Here is a tiny trained network, its code and every weight. The questions are about switching its units off for an input and a target symbol, where a switched-off unit gives its printed mean instead of its output.

import numpy as np


def w(rows, s, z=0):
    codes = np.array(rows[::2]) - 128.0
    scale = np.full(codes.shape[1], s)
    scale[-1] = z or s
    return codes * scale


def norm(h):
    return h / np.sqrt((h * h).mean(-1, keepdims=True) + 1e-5)


def f(y):
    return y / 2 * (1 + np.tanh(0.7978845608 * (y + 0.044715 * y**3)))


def softmax(a):
    e = np.exp(a - a.max(-1, keepdims=True))
    return e / e.sum(-1, keepdims=True)


def log_softmax(a):
    a = a - a.max(-1, keepdims=True)
    return a - np.log(np.exp(a).sum(-1, keepdims=True))


def net(x, mask):
    ids = ['αβγδεζηθλμξπτφψω'.index(c) for c in x.split()]
    T = len(ids)
    res = E[ids] + P[:T]
    u = 0
    for l in range(2):
        r = norm(res)
        for j in range(3):
            rows = slice(2 * j, 2 * j + 2)
            q, k, v = (r @ M[l][rows].T for M in (Q, K, V))
            z = softmax(np.where(np.tri(T) > 0, q @ k.T / 2**0.5, -1e9)) @ v
            o = O[l][rows]
            res = res + np.where(mask[u + j], z, o[:, -1]) @ o[:, :-1]
        u += 3
        y = f(norm(res) @ A[l][:, :-1].T + A[l][:, -1])
        res = res + np.where(mask[u : u + 12], y, B[l][:, -1]) @ B[l][:, :-1]
        u += 12
    return log_softmax(norm(res)[-1] @ U[:, :-1].T + U[:, -1])


Q, K, V, O, A, B = {}, {}, {}, {}, {}, {}
E = w([
[109,61,101,56,152,130],'α',
[160,61,178,36,138,88],'β',
[123,86,93,108,161,168],'γ',
[124,95,92,107,159,163],'δ',
[108,137,100,136,173,122],'ε',
[144,161,192,110,2,112],'ζ',
[169,155,86,188,155,104],'η',
[131,74,111,91,154,178],'θ',
[116,94,193,85,132,51],'λ',
[169,144,115,118,145,53],'μ',
[100,170,169,111,74,82],'ξ',
[123,173,95,107,41,98],'π',
[190,101,213,124,147,127],'τ',
[93,115,156,162,136,144],'φ',
[162,156,156,101,119,117],'ψ',
[81,147,158,107,118,177],'ω',
],0.0078)
P = w([
[102,104,84,5,203,51],'0',
[134,153,187,81,198,63],'1',
[135,157,172,93,184,87],'2',
[136,150,156,95,169,104],'3',
[138,139,146,98,158,112],'4',
[136,132,131,98,145,121],'5',
[141,126,121,103,139,132],'6',
[132,125,114,106,123,141],'7',
[132,117,110,111,107,150],'8',
[133,106,95,113,92,158],'9',
[130,105,90,116,83,169],'10',
[131,100,87,123,74,169],'11',
[132,97,85,128,65,172],'12',
],0.0024)
Q[0] = w([
[60,118,71,227,255,181],'L0H0',
[139,140,63,146,166,58],'L0H0',
[127,165,80,159,202,130],'L0H1',
[99,159,77,72,163,143],'L0H1',
[160,134,187,83,80,56],'L0H2',
[80,194,110,131,125,137],'L0H2',
],0.0054)
K[0] = w([
[60,105,103,202,251,31],'L0H0',
[251,155,41,161,160,24],'L0H0',
[167,83,59,184,133,93],'L0H1',
[193,89,175,178,56,102],'L0H1',
[191,236,155,71,59,200],'L0H2',
[102,3,149,99,211,127],'L0H2',
],0.0045)
V[0] = w([
[82,172,168,42,128,163],'L0H0',
[253,154,126,73,120,95],'L0H0',
[72,183,125,63,138,218],'L0H1',
[165,111,216,171,128,164],'L0H1',
[116,181,148,62,130,144],'L0H2',
[62,40,176,138,109,104],'L0H2',
],0.0032)
O[0] = w([
[184,253,85,159,114,55,138],'L0H0',
[148,134,209,38,66,126,250],'L0H0',
[138,214,125,20,145,107,80],'L0H1',
[166,167,120,107,122,142,104],'L0H1',
[98,154,147,115,51,184,175],'L0H2',
[108,33,87,68,153,114,74],'L0H2',
],0.0037,0.0021)
A[0] = w([
[127,128,117,1,53,114,250],'L0N0',
[217,72,161,124,126,184,192],'L0N1',
[140,195,153,193,96,14,118],'L0N2',
[168,62,97,34,213,181,80],'L0N3',
[62,115,241,124,139,204,134],'L0N4',
[202,109,64,138,101,39,105],'L0N5',
[121,115,183,172,102,121,162],'L0N6',
[186,88,194,78,144,71,65],'L0N7',
[100,76,168,135,64,142,96],'L0N8',
[88,166,20,138,66,102,180],'L0N9',
[162,132,75,195,159,201,117],'L0N10',
[218,164,129,109,157,70,60],'L0N11',
],0.0045,0.0012)
B[0] = w([
[151,132,170,249,153,145,253],'L0N0',
[110,197,148,165,129,113,177],'L0N1',
[169,82,103,70,209,185,221],'L0N2',
[216,255,121,128,222,132,158],'L0N3',
[203,88,34,47,143,93,157],'L0N4',
[186,137,95,52,135,194,189],'L0N5',
[130,180,50,133,178,116,152],'L0N6',
[86,111,107,168,73,129,189],'L0N7',
[92,182,87,98,200,171,125],'L0N8',
[151,107,176,128,182,63,142],'L0N9',
[80,200,191,200,136,148,183],'L0N10',
[96,87,97,58,73,106,193],'L0N11',
],0.0039,0.0028)
Q[1] = w([
[192,169,121,167,150,108],'L1H0',
[130,76,81,92,136,87],'L1H0',
[207,242,174,104,96,75],'L1H1',
[126,50,169,66,82,2],'L1H1',
[197,146,74,164,113,138],'L1H2',
[49,119,148,156,95,68],'L1H2',
],0.0059)
K[1] = w([
[150,110,99,161,112,138],'L1H0',
[125,98,138,103,121,53],'L1H0',
[67,136,62,125,89,253],'L1H1',
[48,77,139,53,116,129],'L1H1',
[173,133,92,178,150,215],'L1H2',
[119,149,198,103,2,65],'L1H2',
],0.0071)
V[1] = w([
[156,115,186,116,146,84],'L1H0',
[161,150,89,79,86,89],'L1H0',
[97,47,132,182,154,99],'L1H1',
[187,106,157,114,185,4],'L1H1',
[95,84,98,237,128,169],'L1H2',
[114,53,140,132,154,87],'L1H2',
],0.0037)
O[1] = w([
[121,141,74,67,210,139,195],'L1H0',
[92,81,86,67,107,28,140],'L1H0',
[243,154,89,180,58,68,89],'L1H1',
[77,50,108,166,68,183,250],'L1H1',
[51,58,133,33,148,75,85],'L1H2',
[117,251,155,103,129,160,119],'L1H2',
],0.003,0.0024)
A[1] = w([
[46,76,72,42,179,182,99],'L1N0',
[109,61,151,236,47,51,163],'L1N1',
[134,69,165,22,92,42,127],'L1N2',
[192,177,132,179,87,80,245],'L1N3',
[31,165,111,157,125,121,127],'L1N4',
[144,125,18,145,217,107,135],'L1N5',
[57,203,189,254,146,157,175],'L1N6',
[157,124,112,142,65,137,6],'L1N7',
[184,97,170,138,177,85,184],'L1N8',
[88,179,66,69,101,51,106],'L1N9',
[178,157,109,120,99,183,152],'L1N10',
[137,202,29,95,145,154,203],'L1N11',
],0.0043,0.0016)
B[1] = w([
[163,212,190,30,157,73,160],'L1N0',
[62,215,134,64,213,101,164],'L1N1',
[116,174,67,238,100,188,204],'L1N2',
[131,72,112,121,180,113,245],'L1N3',
[220,83,167,198,146,126,118],'L1N4',
[152,227,225,66,81,159,240],'L1N5',
[208,84,14,212,104,205,250],'L1N6',
[83,93,154,124,97,213,109],'L1N7',
[5,125,87,78,164,141,199],'L1N8',
[159,96,181,98,175,225,105],'L1N9',
[39,109,181,190,143,85,194],'L1N10',
[71,153,164,64,231,78,198],'L1N11',
],0.0033,0.0022)
U = w([
[152,226,178,62,198,135,221],'α',
[181,138,73,228,170,206,222],'β',
[125,121,128,125,119,147,26],'γ',
[120,120,127,121,118,152,25],'δ',
[119,110,130,118,123,152,30],'ε',
[166,156,222,160,9,141,206],'ζ',
[112,16,212,148,170,144,128],'η',
[107,66,135,123,122,126,109],'θ',
[2,173,80,157,106,88,183],'λ',
[161,96,24,26,71,184,146],'μ',
[188,108,117,155,140,11,114],'ξ',
[126,123,126,122,118,155,18],'π',
[122,131,126,123,121,155,9],'τ',
[125,117,133,125,121,155,2],'φ',
[126,110,122,124,113,142,60],'ψ',
[118,98,134,123,117,141,71],'ω',
],0.009,0.0039)

Each question gives the input, a string of symbols that net reads in full, and the target symbol t.
The units are the heads (2 rows each of Q, K, V and O) and the neurons (one row each of A and B). Each row of codes is followed by its name. A weight is (code - 128) times the scale printed after its matrix; where a second scale follows, it is the last column's (O, A, B and U).
mask holds one flag per unit, layer by layer, with each layer's heads first. A switched-off unit (its flag False) gives its mean, the last column of its rows in O or B, instead of its output. The means were averaged over made-up inputs and are rounded, as every weight is.
A unit's drop is (log p(t) with every unit on - log p(t) with that unit switched off) / (log p(t) with every unit on - log p(t) with every unit switched off).
The circuit of an input: a set's keep is (log p(t) with only the set's units on - log p(t) with every unit switched off) / (log p(t) with every unit on - log p(t) with every unit switched off). Starting from the 12 units with the biggest drops (on a tie, the unit counted first), units are removed one at a time, each time the one whose removal leaves the highest keep (on an exact tie, the one counted first), for as long as the keep stays at least 0.8.
units of the circuit, in order: the units of the circuit, biggest drop first
unit that matters most: the unit with the biggest drop
top k neurons: the k neurons with the biggest drops, biggest first
k most important neurons of layer l: the k neurons of layer l with the biggest drops, biggest first
which heads matter: for each layer, one digit per head in row order, 1 if its drop is at least 0.15 and else 0, layers parted by /
input ψ η λ η ω β π, target α: 3 most important neurons of layer 1 -> [L1N6 L1N9 L1N11]
input μ ζ μ φ η ω η β, target α: which heads matter -> 110 / 010
input ψ η ω λ μ η ω δ, target α: units of the circuit, in order -> [L0N3 L1N11]
input μ τ ω μ η φ φ λ, target λ: top 3 neurons -> [L1N1 L1N2 L1N6]
input ξ ψ ω η η ε θ ψ η β, target ζ: units of the circuit, in order -> [L0H0 L0N2 L1N2]
input ψ ψ φ π φ θ ω ψ μ δ λ φ ω, target β: top 3 neurons -> [L0N5 L0N2 L0N11]
input ψ μ π ψ θ η ψ ω η ψ π, target ζ: which heads matter -> 101 / 010
input β π μ η ε ω η τ, target α: 2 most important neurons of layer 0 -> [L0N1 L0N3]
input ξ ξ ω α β, target α: which heads matter -> 011 / 110
input π η ψ ψ η τ ψ η η μ ψ μ γ, target α: 2 most important neurons of layer 0 -> [L0N3 L0N4]
input ψ μ λ φ τ, target ξ: top 3 neurons -> [L0N1 L1N5 L0N3]
input η ψ λ π μ α η ε η η ω τ, target α: units of the circuit, in order -> [L1H1 L0N1 L0N0 L0H0]
input τ μ φ η ψ θ λ φ τ, target ξ: unit that matters most -> L1H1
input η λ ψ α η ξ, target β: top 2 neurons -> [L0N0 L1N5]
input ψ η φ η ε φ, target β: units of the circuit, in order -> [L1N6]
input μ ε η ξ ψ ψ λ λ ω, target α: 2 most important neurons of layer 0 -> [L0N4 L0N10]
input η ψ β ψ η β ξ τ ψ η φ, target α: units of the circuit, in order -> [L0N4 L1N0 L0N8]
input μ λ φ ω ω ξ, target α: top 3 neurons -> [L0N2 L1N9 L0N10]
input ε η ψ α, target α: top 2 neurons -> [L0N3 L0N10]
input δ η φ π, target ξ: top 2 neurons -> [L0N0 L0N9]
input θ ψ γ β, target ζ: units of the circuit, in order -> [L0N7 L0N2 L1N2]
input α η β λ π, target λ: which heads matter -> 000 / 110
input β η ψ ψ μ η η ω λ ω, target β: which heads matter -> 100 / 000
input α η ω τ η μ π, target λ: units of the circuit, in order -> [L0N0 L1N5 L0N3 L1N1]
input φ φ β, target ξ: 3 most important neurons of layer 1 -> [L1N5 L1N6 L1N2]
input φ η β, target ξ: top neuron -> [L0N0]
input λ θ π β φ ξ, target ξ: 2 most important neurons of layer 0 -> [L0N0 L0N9]
